Rows with their classes
[  7  -5  -3  14   4  -6 -11 -21  15  -2  23   3 -14   1  14  30  -7   9
   1  13  18   3   1 -16  -8  -1   3  -8   6  -7  -8   1   3   0  -4  13
  19] : [32]
[  6 -10   1 -40   2  -2  28 -19 -11  12   5   0  -5   9  26  -5  -8   9
  -1  -4  17  -2   1  -1   3  -4   9 -10   0   3 -23 -38   1   0  -2  -4
  -8] : [20]
[  2   0  -2   0 -10 -11 -10 -10  16 -12  42  11  -8   5  20  22   3  14
  -4  13  11 -18  -3  -3   6  -4   8  -3   0  -3 -20   8   9  -5 -13 -14
  20] : [35]
[ -2 -13  25  22  -2  -8  -3 -25  12  -3  20   6  -7 -10  15  15  -3  15
  -7  10  41 -10   4  -2  -4  -4   1  -6  -1  -4 -25 -14  12   8 -14 -20
  12] : [32]
[  1 -15   0   3   9  -4  -4 -18  -6  -4  52   4 -11   0  18  48  -4   9
 -24   3  -5  -3  -3 -32   1 -10   0  -1  -1  -6 -14   0   3   1  -6  -6
  -2] : [35]
[  9 -12   1  -9  -1   3 -10 -12   4   8  -9  -4   1  12  21   2  -5  44
  -3   1   1 -12  -7  -8   3 -14   4  -6   8   5 -15  -6   7  -7 -11  13
  19] : [20]
[ -2   3   2  20  -2  -1  -7 -23  36  -7  39  18 -11   6  10  18   0  15
  -5   2  66 -14   2   7  11  -4  -1 -10  -8  -3  -9  -6   0   1 -13  -5
  14] : [32]
[ -3  -3   1  17  -6  -1   3 -28  11  -3  58  15 -10   3  10  12  -5  28
   7   3  46 -15   2  -4   4  -2   6   0   5 -11 -14  -7  -7  -3  -5 -12
   4] : [32]
[ -2  -5   5   0   6  -1  -2 -18  11  -5  17  14   1  -4  18  14   0  10
   1   8  10 -16   0  -8 -13  -9  -2   5   8  -2  -8  -1   6  -9  -3 -12
  11] : [23]
[ -1  12   4  35   6   8  -8 -23  -1  -9   9   3   3 -10  24  48 -44   5
   0   7  59  14  21   8   2  10   9 -20   6  -4 -11   1 -15 -12 -23 -14
  24] : [35]
[  8   4   5  39  -9  -2  -6  -9  27  -5  55   0 -31   2  15  23   2  13
   0   6  12  -3  -1   9   8 -10   2   2  -2   5 -16   6   0  10  -8  -7
   9] : [35]
[  7 -11  -3 -13   5  -4   9 -18  -7   3  27   3   1  12   4   3   1   5
  -9  -3  -1  14   0  -7   4  -3   8  -2  10  -4  -7  -8   1   5  -8   0
 -13] : [18]
[ -8 -13   4   9  -1  -9 -14 -35  10  -1  26   8  -4   6   8  14 -14   8
 -15  -7  30 -14   5   7  -5  -5  -3  -3  -6  -9 -17   4   0   2 -11  -6
   9] : [35]
[-10  -8  16   0   5  -1 -20  -4  15 -20  34   7  -7   1  36  34 -16  10
  -3  17   7   2  20   0   5 -17   0   1  -2   4 -23  -3   6 -23 -16   0
   9] : [18]
[  4  -7   8  -9  -5   2 -10 -20  -5   1  17  10  -4   2  20   5   4  13
  -4  -1  21 -12  -6  -6   9  -5   5  -9  13  12 -25  -9  14   3  -4   5
  21] : [20]
[ -1  -9  -8  20  -3  -5  18 -14  15  -4  39   4 -11  14  16  27 -12  26
   5   9  82   5  15   5  11  -3   0   5  -3  -4 -27  -8  -1   0  -6 -13
   4] : [32]
[  1  15   8   6  -2   2  14 -15 -14  -2  67  -2  -5   5   9  11   6   8
  -3   8 -21   0   5   0  -4 -11   0  -9  -9 -10   0   9   4  -1  -9   3
   1] : [37]
[ -3  -2   7  12  -2   6  10 -14  23  -3  41   7  -4   0   3  31 -14   5
  -3   1  40  -1   1   7   9 -15  17   1  23   4 -13   7   0  -1   0  -8
  12] : [35]
[  3 -13   4   0   4  -1 -15 -19   3  -9   6  16   4 -15  -4  15  -8  10
   3  -1  34 -17  14  -8  -7   0  -4 -21  -9  -2 -12  -1  -1 -16   8   5
  18] : [35]
[ -2 -13   6  10  -1   4 -15   5   4 -10  37  12  -2   5  13   8 -15   0
   2   1  13  -5   5  -1  -8   0   4  17  -3  -3  -1  -1   1   6  -5 -10
  -3] : [23]
[ -9  -6  -4  -7 -10  -9 -11 -14  22  -8  17  13   1  -7  11  10 -10  18
   0   8  30 -18 -10   0   8   0   6  -6  -8  -2 -30  -3  12   0  -1  -7
  19] : [32]
[  4  -4   4  22  -3   0  -1  -4  12  -9  46  10  -6   2  20  37 -12  -1
   4  21  -8 -17 -11  13   8   1   5  -6  -6   1 -24  -6  -6  -1 -14  -7
  -1] : [35]
